Below is a small trained network, with its code and all its weights. Each question gives an input and a target symbol and asks what happens when units are switched off, that is, made to give their printed mean instead of their output.

import numpy as np


def w(rows, s, z=0):
    codes = np.array(rows[::2]) - 128.0
    scale = np.full(codes.shape[1], s)
    scale[-1] = z or s
    return codes * scale


def f(y):
    return np.maximum(y, 0)


def softmax(a):
    e = np.exp(a - a.max(-1, keepdims=True))
    return e / e.sum(-1, keepdims=True)


def log_softmax(a):
    a = a - a.max(-1, keepdims=True)
    return a - np.log(np.exp(a).sum(-1, keepdims=True))


def net(x, mask):
    ids = ['ΓΔΨΩαβεζθμσ'.index(c) for c in x.split()]
    T = len(ids)
    res = E[ids] + P[:T]
    q, k, v = (res @ M[0].T for M in (Q, K, V))
    z = softmax(np.where(np.tri(T) > 0, q @ k.T / 2**0.5, -1e9)) @ v
    res = res + np.where(mask[0], z, O[0][:, -1]) @ O[0][:, :-1]
    y = f(res @ A[0][:, :-1].T + A[0][:, -1])
    res = res + np.where(mask[1:9], y, B[0][:, -1]) @ B[0][:, :-1]
    return log_softmax(res[-1] @ U[:, :-1].T + U[:, -1])


Q, K, V, O, A, B = {}, {}, {}, {}, {}, {}
E = w([
[184,107,152],'Γ',
[189,111,157],'Δ',
[164,130,236],'Ψ',
[186,159,149],'Ω',
[203,102,68],'α',
[195,118,115],'β',
[206,196,76],'ε',
[171,38,219],'ζ',
[197,254,115],'θ',
[182,160,158],'μ',
[180,37,147],'σ',
],0.0098)
P = w([
[254,77,13],'0',
[212,150,171],'1',
[198,126,192],'2',
[199,118,187],'3',
[197,124,202],'4',
[196,127,194],'5',
[197,118,196],'6',
[190,106,209],'7',
[191,97,206],'8',
[193,98,201],'9',
],0.0086)
Q[0] = w([
[2,132,95],'h0',
[201,61,187],'h0',
],0.014)
K[0] = w([
[97,160,255],'h0',
[172,34,60],'h0',
],0.0089)
V[0] = w([
[127,254,116],'h0',
[119,138,212],'h0',
],0.015)
O[0] = w([
[144,1,102,16],'h0',
[183,125,168,1],'h0',
],0.019,0.0087)
A[0] = w([
[89,146,113,107],'n0',
[194,128,142,224],'n1',
[182,133,151,126],'n2',
[116,137,177,103],'n3',
[54,144,78,160],'n4',
[96,119,80,249],'n5',
[150,71,108,99],'n6',
[6,116,120,164],'n7',
],0.017,0.012)
B[0] = w([
[153,146,133,199],'n0',
[8,99,180,237],'n1',
[75,128,102,172],'n2',
[114,138,97,210],'n3',
[169,149,168,254],'n4',
[141,90,203,252],'n5',
[96,137,206,167],'n6',
[208,147,138,227],'n7',
],0.013,0.0092)
U = w([
[121,154,206,203],'Γ',
[113,151,203,180],'Δ',
[2,85,88,102],'Ψ',
[117,95,121,179],'Ω',
[243,157,118,11],'α',
[192,145,112,136],'β',
[217,61,140,125],'ε',
[57,205,71,60],'ζ',
[83,62,168,2],'θ',
[98,93,125,166],'μ',
[205,208,60,86],'σ',
],0.0077,0.008)

Each question gives the input, a string of symbols that net reads in full, and the target symbol t.
The units are the heads (2 rows each of Q, K, V and O) and the neurons (one row each of A and B). Each row of codes is followed by its name. A weight is (code - 128) times the scale printed after its matrix; where a second scale follows, it is the last column's (O, A, B and U).
mask holds one flag per unit, heads first, then neurons. A switched-off unit (its flag False) gives its mean, the last column of its rows in O or B, instead of its output. The means were averaged over made-up inputs and are rounded, as every weight is.
A unit's drop is (log p(t) with every unit on - log p(t) with that unit switched off) / (log p(t) with every unit on - log p(t) with every unit switched off).
The circuit of an input: a set's keep is (log p(t) with only the set's units on - log p(t) with every unit switched off) / (log p(t) with every unit on - log p(t) with every unit switched off). Starting from all 9 units, units are removed one at a time, each time the one whose removal leaves the highest keep (on an exact tie, the one counted first), for as long as the keep stays at least 0.8.
units of the circuit, in order: the units of the circuit, biggest drop first
k most important neurons: the k neurons with the biggest drops, biggest first
drop of u: that unit's drop, to one decimal
input θ ζ Δ ζ Ψ, target θ: units of the circuit, in order => [h0]
input α ζ Δ σ Ψ Δ ζ Ω σ θ, target α: 3 most important neurons => [n1; n7; n4]
input θ ζ ζ Ω ε, target θ: units of the circuit, in order => [h0; n6]
input σ ζ ε ε Ψ β ε Γ, target σ: 2 most important neurons => [n1; n5]
input σ Ω ε ζ Δ Δ Ω, target σ: units of the circuit, in order => [h0; n1; n5; n6]
input α α Δ ζ ε, target α: units of the circuit, in order => [h0; n1; n7; n4]
input α Ω Δ α Ψ Δ ζ θ σ, target α: units of the circuit, in order => [h0; n7; n1]
input σ θ ε Γ ζ Δ, target σ: units of the circuit, in order => [h0; n1; n5; n6]
input θ Ψ ζ, target θ: 2 most important neurons => [n6; n4]
input ζ μ Δ β σ Δ α ζ, target ζ: 3 most important neurons => [n5; n3; n4]
input σ ζ ζ ζ Γ ζ β α ζ μ, target σ: 2 most important neurons => [n1; n5]
input ε μ ζ Γ β, target ε: 2 most important neurons => [n1; n7]
input σ ε Ψ α Γ Δ Ψ, target σ: 2 most important neurons => [n1; n5]
input α Ψ σ ε ε σ Γ, target α: 2 most important neurons => [n7; n1]
input Ψ ζ ζ ζ ζ ζ θ, target Ψ: most important neuron => [n1]
input ζ Γ Γ σ ζ ζ ζ β Γ, target ζ: drop of n5 => 0.3
input Ψ Ψ Γ ε, target Ψ: drop of n7 => 0.2
input Ψ ζ Δ Ω, target Ψ: drop of n6 => 0.0
input σ α θ Ψ Ψ σ ζ ζ Δ ζ, target σ: drop of n5 => 0.2
input Ψ ε ζ ζ Ψ ζ σ Δ ζ, target Ψ: most important neuron => [n1]
